Below are the code and all the weights of a small trained network. Each question names an input and a target symbol and asks about switching units off, where a switched-off unit gives its printed mean instead of its output.

import numpy as np


def w(rows, s, z=0):
    codes = np.array(rows[::2]) - 128.0
    scale = np.full(codes.shape[1], s)
    scale[-1] = z or s
    return codes * scale


def f(y):
    return np.maximum(y, 0)


def softmax(a):
    e = np.exp(a - a.max(-1, keepdims=True))
    return e / e.sum(-1, keepdims=True)


def log_softmax(a):
    a = a - a.max(-1, keepdims=True)
    return a - np.log(np.exp(a).sum(-1, keepdims=True))


def net(x, mask):
    ids = ['ΓΘΛΞΠΨαβδεζημστ'.index(c) for c in x.split()]
    T = len(ids)
    res = E[ids] + P[:T]
    u = 0
    for l in range(3):
        q, k, v = (res @ M[l].T for M in (Q, K, V))
        z = softmax(np.where(np.tri(T) > 0, q @ k.T / 4**0.5, -1e9)) @ v
        res = res + np.where(mask[u], z, O[l][:, -1]) @ O[l][:, :-1]
        u += 1
        y = f(res @ A[l][:, :-1].T + A[l][:, -1])
        res = res + np.where(mask[u : u + 12], y, B[l][:, -1]) @ B[l][:, :-1]
        u += 12
    return log_softmax(res[-1] @ U[:, :-1].T + U[:, -1])


Q, K, V, O, A, B = {}, {}, {}, {}, {}, {}
E = w([
[142,155,109],'Γ',
[205,181,135],'Θ',
[39,8,149],'Λ',
[111,130,127],'Ξ',
[5,157,179],'Π',
[88,150,113],'Ψ',
[179,127,96],'α',
[167,94,130],'β',
[138,168,103],'δ',
[124,129,142],'ε',
[124,123,144],'ζ',
[114,136,140],'η',
[144,45,26],'μ',
[162,232,177],'σ',
[137,56,66],'τ',
],0.024)
P = w([
[22,44,205],'0',
[20,67,197],'1',
[14,72,201],'2',
[15,71,199],'3',
[11,65,201],'4',
[4,66,197],'5',
[14,61,205],'6',
[20,54,191],'7',
[16,39,200],'8',
],0.0028)
Q[0] = w([
[122,128,116],'L0H1',
[92,173,117],'L0H1',
[70,60,164],'L0H1',
[3,103,197],'L0H1',
],0.02)
K[0] = w([
[121,139,99],'L0H1',
[84,151,115],'L0H1',
[67,17,112],'L0H1',
[8,74,115],'L0H1',
],0.017)
V[0] = w([
[229,158,3],'L0H1',
[147,104,147],'L0H1',
[117,155,110],'L0H1',
[55,226,211],'L0H1',
],0.0059)
O[0] = w([
[76,162,2,3],'L0H1',
[154,140,118,125],'L0H1',
[132,107,117,126],'L0H1',
[195,34,173,219],'L0H1',
],0.0049,0.0026)
A[0] = w([
[196,2,155,159],'L0N1',
[197,190,133,66],'L0N2',
[84,133,82,140],'L0N3',
[76,167,79,34],'L0N4',
[2,210,169,37],'L0N5',
[234,231,156,69],'L0N6',
[147,212,231,106],'L0N7',
[138,175,102,84],'L0N8',
[137,240,85,84],'L0N9',
[135,22,184,2],'L0N10',
[110,182,211,70],'L0N11',
[56,125,87,250],'L0N12',
],0.0091,0.0071)
B[0] = w([
[67,207,102,244],'L0N1',
[134,155,72,148],'L0N2',
[137,56,112,165],'L0N3',
[86,177,156,136],'L0N4',
[192,86,3,158],'L0N5',
[148,195,39,170],'L0N6',
[53,184,34,202],'L0N7',
[119,110,132,136],'L0N8',
[81,72,143,165],'L0N9',
[79,48,10,174],'L0N10',
[49,168,98,169],'L0N11',
[253,133,235,255],'L0N12',
],0.0076,0.0065)
Q[1] = w([
[65,100,25],'L1H1',
[99,88,23],'L1H1',
[223,90,56],'L1H1',
[88,167,254],'L1H1',
],0.0089)
K[1] = w([
[116,6,235],'L1H1',
[114,29,155],'L1H1',
[55,81,26],'L1H1',
[182,193,208],'L1H1',
],0.012)
V[1] = w([
[90,11,30],'L1H1',
[104,109,64],'L1H1',
[147,253,11],'L1H1',
[135,111,134],'L1H1',
],0.005)
O[1] = w([
[212,35,252,192],'L1H1',
[106,165,161,184],'L1H1',
[94,224,21,254],'L1H1',
[155,76,144,117],'L1H1',
],0.0035,0.0027)
A[1] = w([
[188,61,62,126],'L1N1',
[134,59,210,3],'L1N2',
[154,90,66,63],'L1N3',
[197,93,116,35],'L1N4',
[170,166,188,126],'L1N5',
[78,178,67,52],'L1N6',
[51,175,132,69],'L1N7',
[118,186,235,36],'L1N8',
[186,185,56,58],'L1N9',
[192,174,84,48],'L1N10',
[254,35,181,171],'L1N11',
[218,96,177,12],'L1N12',
],0.0089,0.0071)
B[1] = w([
[79,99,114,180],'L1N1',
[199,253,70,154],'L1N2',
[138,80,135,136],'L1N3',
[69,81,130,143],'L1N4',
[81,139,173,156],'L1N5',
[84,69,184,201],'L1N6',
[173,32,128,182],'L1N7',
[50,130,195,136],'L1N8',
[176,56,89,199],'L1N9',
[192,122,148,168],'L1N10',
[130,50,186,254],'L1N11',
[52,103,78,147],'L1N12',
],0.0075)
Q[2] = w([
[135,92,191],'L2H1',
[248,51,254],'L2H1',
[176,105,175],'L2H1',
[117,136,45],'L2H1',
],0.0075)
K[2] = w([
[77,121,191],'L2H1',
[53,2,243],'L2H1',
[180,50,98],'L2H1',
[174,144,122],'L2H1',
],0.0091)
V[2] = w([
[8,36,99],'L2H1',
[205,182,161],'L2H1',
[239,70,182],'L2H1',
[254,97,87],'L2H1',
],0.0038)
O[2] = w([
[2,12,36,253],'L2H1',
[240,202,208,56],'L2H1',
[166,113,68,242],'L2H1',
[141,179,104,201],'L2H1',
],0.0039,0.0034)
A[2] = w([
[72,112,166,21],'L2N1',
[123,80,134,42],'L2N2',
[156,182,134,3],'L2N3',
[104,236,114,242],'L2N4',
[115,117,70,2],'L2N5',
[128,211,83,42],'L2N6',
[112,90,234,117],'L2N7',
[85,199,175,207],'L2N8',
[156,140,104,197],'L2N9',
[130,246,142,12],'L2N10',
[207,103,162,183],'L2N11',
[82,98,131,76],'L2N12',
],0.014,0.0068)
B[2] = w([
[192,183,137,180],'L2N1',
[90,139,103,199],'L2N2',
[46,171,100,131],'L2N3',
[109,34,70,194],'L2N4',
[135,148,205,149],'L2N5',
[63,139,227,150],'L2N6',
[84,223,114,254],'L2N7',
[254,180,65,179],'L2N8',
[161,137,80,185],'L2N9',
[254,66,176,136],'L2N10',
[176,86,197,218],'L2N11',
[179,189,139,207],'L2N12',
],0.0092,0.0086)
U = w([
[164,125,184,121],'Γ',
[214,114,92,77],'Θ',
[123,129,143,107],'Λ',
[160,191,186,83],'Ξ',
[33,154,137,218],'Π',
[103,114,249,143],'Ψ',
[183,33,205,24],'α',
[144,119,150,134],'β',
[160,122,164,127],'δ',
[152,172,101,113],'ε',
[140,160,118,110],'ζ',
[163,194,98,56],'η',
[62,44,136,190],'μ',
[104,106,11,136],'σ',
[100,72,154,254],'τ',
],0.012,0.0062)

Each question gives the input, a string of symbols that net reads in full, and the target symbol t.
The units are the heads (4 rows each of Q, K, V and O) and the neurons (one row each of A and B). Each row of codes is followed by its name. A weight is (code - 128) times the scale printed after its matrix; where a second scale follows, it is the last column's (O, A, B and U).
mask holds one flag per unit, layer by layer, with each layer's heads first. A switched-off unit (its flag False) gives its mean, the last column of its rows in O or B, instead of its output. The means were averaged over made-up inputs and are rounded, as every weight is.
A unit's drop is (log p(t) with every unit on - log p(t) with that unit switched off) / (log p(t) with every unit on - log p(t) with every unit switched off).
The circuit of an input: a set's keep is (log p(t) with only the set's units on - log p(t) with every unit switched off) / (log p(t) with every unit on - log p(t) with every unit switched off). Starting from the 12 units with the biggest drops (on a tie, the unit counted first), units are removed one at a time, each time the one whose removal leaves the highest keep (on an exact tie, the one counted first), for as long as the keep stays at least 0.8.
circuit, biggest first: the units of the circuit, biggest drop first
most important unit: the unit with the biggest drop
top k neurons: the k neurons with the biggest drops, biggest first
top k neurons in layer l: the k neurons of layer l with the biggest drops, biggest first
input α Γ μ Ψ Ψ Γ η, target μ: most important unit	L0H1
input σ α α σ α, target σ: circuit, biggest first	[L1N11, L0N12, L2N11]
input δ α Ξ Λ α, target Ψ: circuit, biggest first	[L1H1, L2N7, L0N10, L1N11]
input μ α ε ζ, target μ: top 3 neurons	[L0N5, L0N3, L0N1]
input σ α α Ξ ζ α Γ α η, target σ: circuit, biggest first	[L1H1, L1N11, L2N4, L0N6]
input δ τ Γ α Γ Θ, target Θ: circuit, biggest first	[L0N6, L1N9]
input Θ Γ Ξ Ξ, target Θ: top 4 neurons in layer 2	[L2N8, L2N10, L2N4, L2N7]
input ε α σ α α η, target σ: circuit, biggest first	[L1H1, L1N11, L2N4]
input Ξ Ξ Ψ Λ Ψ σ, target Θ: top 2 neurons in layer 0	[L0N10, L0N6]
input μ α α Ξ Ξ Λ δ Θ, target α: circuit, biggest first	[L0N6, L0N10, L1H1, L2N11]
input α α σ Γ, target σ: top 2 neurons	[L0N12, L1N6]
input Ψ ζ σ Ξ ζ ε, target σ: circuit, biggest first	[L1H1, L2N4, L0N6]
input α Ξ σ Ψ Λ Ξ Ξ α, target Ψ: circuit, biggest first	[L1H1, L1N11, L2N7]
input α β τ σ, target σ: top 3 neurons in layer 0	[L0N12, L0N7, L0N11]
input α Ξ α Ξ δ δ α Π Ξ, target Π: most important unit	L0H1
input α τ σ Ξ Ξ Γ Ψ δ, target σ: top 3 neurons	[L0N6, L0N7, L0N12]
input σ α Γ Π Γ Π η η, target Π: top 4 neurons	[L0N10, L1N6, L0N12, L1N7]
input ζ Θ α Γ, target Θ: top 2 neurons	[L0N10, L2N10]
input α μ α, target μ: top 2 neurons in layer 0	[L0N3, L0N12]
input Ψ α β Ξ Γ Ψ, target Ψ: most important unit	L0N1
input τ δ α Ξ α μ Ξ, target μ: top 2 neurons in layer 1	[L1N1, L1N11]
input Ψ η Π δ, target Π: top 4 neurons	[L0N1, L0N7, L0N10, L0N11]
input Ψ η ζ Θ ε Ψ Ξ ε, target Θ: top 2 neurons	[L1N11, L2N8]
input Ψ α Ψ, target Ψ: top 4 neurons in layer 0	[L0N1, L0N7, L0N12, L0N5]
